Here is a tiny trained network, its code and every weight. The questions are about switching its units off for an input and a target symbol, where a switched-off unit gives its printed mean instead of its output.

import numpy as np


def w(rows, s, z=0):
    codes = np.array(rows[::2]) - 128.0
    scale = np.full(codes.shape[1], s)
    scale[-1] = z or s
    return codes * scale


def norm(h):
    return h / np.sqrt((h * h).mean(-1, keepdims=True) + 1e-5)


def f(y):
    return y / 2 * (1 + np.tanh(0.7978845608 * (y + 0.044715 * y**3)))


def softmax(a):
    e = np.exp(a - a.max(-1, keepdims=True))
    return e / e.sum(-1, keepdims=True)


def log_softmax(a):
    a = a - a.max(-1, keepdims=True)
    return a - np.log(np.exp(a).sum(-1, keepdims=True))


def net(x, mask):
    ids = ['αδλμπφψ'.index(c) for c in x.split()]
    T = len(ids)
    res = E[ids] + P[:T]
    q, k, v = (norm(res) @ M[0].T for M in (Q, K, V))
    z = softmax(np.where(np.tri(T) > 0, q @ k.T / 3**0.5, -1e9)) @ v
    res = res + np.where(mask[0], z, O[0][:, -1]) @ O[0][:, :-1]
    y = f(norm(res) @ A[0][:, :-1].T + A[0][:, -1])
    res = res + np.where(mask[1:17], y, B[0][:, -1]) @ B[0][:, :-1]
    return log_softmax(norm(res)[-1] @ U[:, :-1].T + U[:, -1])


Q, K, V, O, A, B = {}, {}, {}, {}, {}, {}
E = w([
[1,77,176,157,175,134,184,174,58,121,127],'α',
[82,141,130,201,142,107,137,112,134,136,118],'δ',
[86,170,138,125,96,108,161,189,145,106,88],'λ',
[113,105,166,122,129,135,72,117,107,63,111],'μ',
[190,49,56,189,16,114,35,158,165,171,219],'π',
[140,177,176,138,115,181,134,128,138,72,159],'φ',
[109,153,111,155,156,77,109,141,71,93,139],'ψ',
],0.0029)
P = w([
[250,77,28,147,90,109,58,83,212,144,141],'0',
[114,143,121,120,129,186,112,154,75,141,83],'1',
[124,140,140,139,143,189,130,169,63,141,75],'2',
[118,128,172,149,141,177,125,170,84,123,113],'3',
[116,132,177,160,139,171,132,175,88,110,134],'4',
[102,130,204,161,118,150,145,165,91,95,145],'5',
[92,133,216,175,115,149,141,167,100,80,156],'6',
[82,140,222,168,89,117,140,162,102,68,171],'7',
[58,138,239,172,76,116,135,172,100,52,173],'8',
[46,138,238,171,62,110,131,162,99,55,189],'9',
[18,159,245,187,31,89,134,173,110,41,198],'10',
[14,161,249,188,20,85,135,171,109,39,226],'11',
],0.002)
Q[0] = w([
[139,136,144,146,164,167,124,161,85,129,109],'H1',
[141,156,128,52,151,85,134,54,136,177,98],'H1',
[255,81,127,122,216,129,177,110,159,138,106],'H1',
],0.006)
K[0] = w([
[147,138,90,148,83,170,65,100,132,136,177],'H1',
[65,172,254,98,148,140,199,136,87,126,154],'H1',
[77,132,175,70,190,222,169,113,61,149,130],'H1',
],0.0062)
V[0] = w([
[3,21,175,198,69,64,121,253,46,164,154],'H1',
[122,201,105,178,91,138,206,187,221,197,112],'H1',
[141,143,182,57,63,204,130,226,134,93,116],'H1',
],0.0064)
O[0] = w([
[81,58,117,252,126,108,140,227,161,8,146,2],'H1',
[181,74,112,105,41,94,196,72,50,86,134,130],'H1',
[44,127,68,107,103,176,121,72,140,89,161,122],'H1',
],0.0038,0.0045)
A[0] = w([
[158,138,154,143,186,111,96,150,146,151,127,115],'N1',
[144,68,102,101,122,121,99,95,125,86,78,131],'N2',
[132,134,181,131,134,132,143,104,142,112,156,146],'N3',
[96,152,103,199,172,102,126,81,149,129,109,131],'N4',
[42,88,37,124,139,140,148,118,167,52,150,51],'N5',
[108,147,145,101,120,95,170,195,165,112,112,96],'N6',
[169,105,139,135,118,76,192,96,115,122,114,103],'N7',
[113,134,156,106,137,92,143,140,108,185,136,74],'N8',
[96,147,80,130,143,120,109,186,45,124,175,119],'N9',
[141,183,133,117,140,152,111,130,111,133,106,110],'N10',
[145,137,65,65,170,109,149,76,146,174,67,121],'N11',
[99,157,104,102,105,145,128,94,91,131,134,121],'N12',
[147,140,145,157,81,133,110,152,98,147,116,103],'N13',
[53,71,121,158,132,134,167,154,112,127,137,121],'N14',
[178,148,101,80,102,165,94,97,130,229,113,148],'N15',
[138,102,47,62,113,130,118,118,114,254,145,1],'N16',
],0.008,0.0037)
B[0] = w([
[118,102,107,60,17,140,119,111,122,107,76,151],'N1',
[51,151,117,172,82,130,126,135,62,136,75,128],'N2',
[98,99,112,55,100,87,55,137,134,173,159,164],'N3',
[106,164,120,107,165,161,57,170,151,188,97,127],'N4',
[212,203,232,120,54,185,84,98,214,146,79,159],'N5',
[185,111,50,131,108,109,125,93,140,144,94,140],'N6',
[78,160,179,122,166,129,11,180,161,129,143,141],'N7',
[166,112,49,133,84,114,96,116,183,41,199,140],'N8',
[172,144,164,105,216,83,131,134,102,140,125,143],'N9',
[150,86,143,135,52,106,95,107,146,162,193,163],'N10',
[81,231,159,17,111,54,107,2,95,190,125,190],'N11',
[149,96,150,122,66,128,80,175,188,106,93,175],'N12',
[95,167,131,84,158,156,150,77,167,122,135,151],'N13',
[75,86,60,114,116,117,178,80,123,121,224,167],'N14',
[82,104,62,235,235,125,202,177,114,80,98,253],'N15',
[231,48,224,182,50,239,119,216,183,92,193,195],'N16',
],0.0058,0.0077)
U = w([
[16,166,62,126,190,173,81,127,209,200,95,99],'α',
[200,195,182,141,228,26,89,163,94,111,103,56],'δ',
[50,136,182,160,56,125,128,103,16,81,56,49],'λ',
[165,60,116,215,119,202,115,253,157,82,131,210],'μ',
[71,84,51,102,193,82,200,100,54,111,199,84],'π',
[196,119,25,105,67,59,175,112,148,117,38,66],'φ',
[178,158,202,87,78,178,147,34,141,180,187,254],'ψ',
],0.0045,0.00073)

Each question gives the input, a string of symbols that net reads in full, and the target symbol t.
The units are the heads (3 rows each of Q, K, V and O) and the neurons (one row each of A and B). Each row of codes is followed by its name. A weight is (code - 128) times the scale printed after its matrix; where a second scale follows, it is the last column's (O, A, B and U).
mask holds one flag per unit, heads first, then neurons. A switched-off unit (its flag False) gives its mean, the last column of its rows in O or B, instead of its output. The means were averaged over made-up inputs and are rounded, as every weight is.
A unit's drop is (log p(t) with every unit on - log p(t) with that unit switched off) / (log p(t) with every unit on - log p(t) with every unit switched off).
The circuit of an input: a set's keep is (log p(t) with only the set's units on - log p(t) with every unit switched off) / (log p(t) with every unit on - log p(t) with every unit switched off). Starting from the 12 units with the biggest drops (on a tie, the unit counted first), units are removed one at a time, each time the one whose removal leaves the highest keep (on an exact tie, the one counted first), for as long as the keep stays at least 0.8.
circuit, biggest first: the units of the circuit, biggest drop first
unit that matters most: the unit with the biggest drop
k most important neurons: the k neurons with the biggest drops, biggest first
drop of u: that unit's drop, to one decimal
input ψ φ φ μ μ, target φ: 2 most important neurons -> [N1; N16]
input μ φ π μ δ λ, target φ: 2 most important neurons -> [N6; N16]
input α λ λ, target μ: circuit, biggest first -> [H1]
input μ φ φ δ, target α: 3 most important neurons -> [N15; N11; N1]
input π φ μ δ φ π φ φ φ α λ φ, target π: 2 most important neurons -> [N16; N5]
input ψ φ α, target φ: 2 most important neurons -> [N1; N8]
input λ φ δ, target λ: circuit, biggest first -> [H1; N2; N7]
input μ φ π π μ α φ, target α: circuit, biggest first -> [N16; H1]
input φ ψ λ, target ψ: 3 most important neurons -> [N11; N16; N10]
input φ π φ, target μ: circuit, biggest first -> [N11; H1]
input μ φ δ λ, target α: 2 most important neurons -> [N15; N11]
input α φ φ δ φ φ μ λ π π μ μ, target μ: 2 most important neurons -> [N11; N5]
input π φ φ φ φ δ, target α: 2 most important neurons -> [N16; N4]
input μ φ μ, target α: unit that matters most -> H1
input λ δ ψ π μ π π φ φ φ δ π, target λ: 2 most important neurons -> [N16; N2]
input π α π δ δ, target π: 2 most important neurons -> [N14; N16]
input ψ φ μ φ φ π π ψ, target φ: circuit, biggest first -> [N1; H1; N6]
input δ φ λ, target δ: circuit, biggest first -> [H1; N7]
input δ μ μ, target δ: circuit, biggest first -> [H1; N7]
input α φ λ π λ φ λ φ π π π φ, target μ: circuit, biggest first -> [N11]
input φ φ δ μ φ φ φ φ π λ, target φ: 2 most important neurons -> [N16; N6]
input ψ φ δ φ π π, target φ: 3 most important neurons -> [N1; N16; N15]
input δ φ π π μ φ φ φ δ λ, target δ: drop of N9 -> -0.1
input ψ π φ λ π φ, target φ: drop of H1 -> 0.6
input ψ λ φ α, target φ: drop of H1 -> 0.6
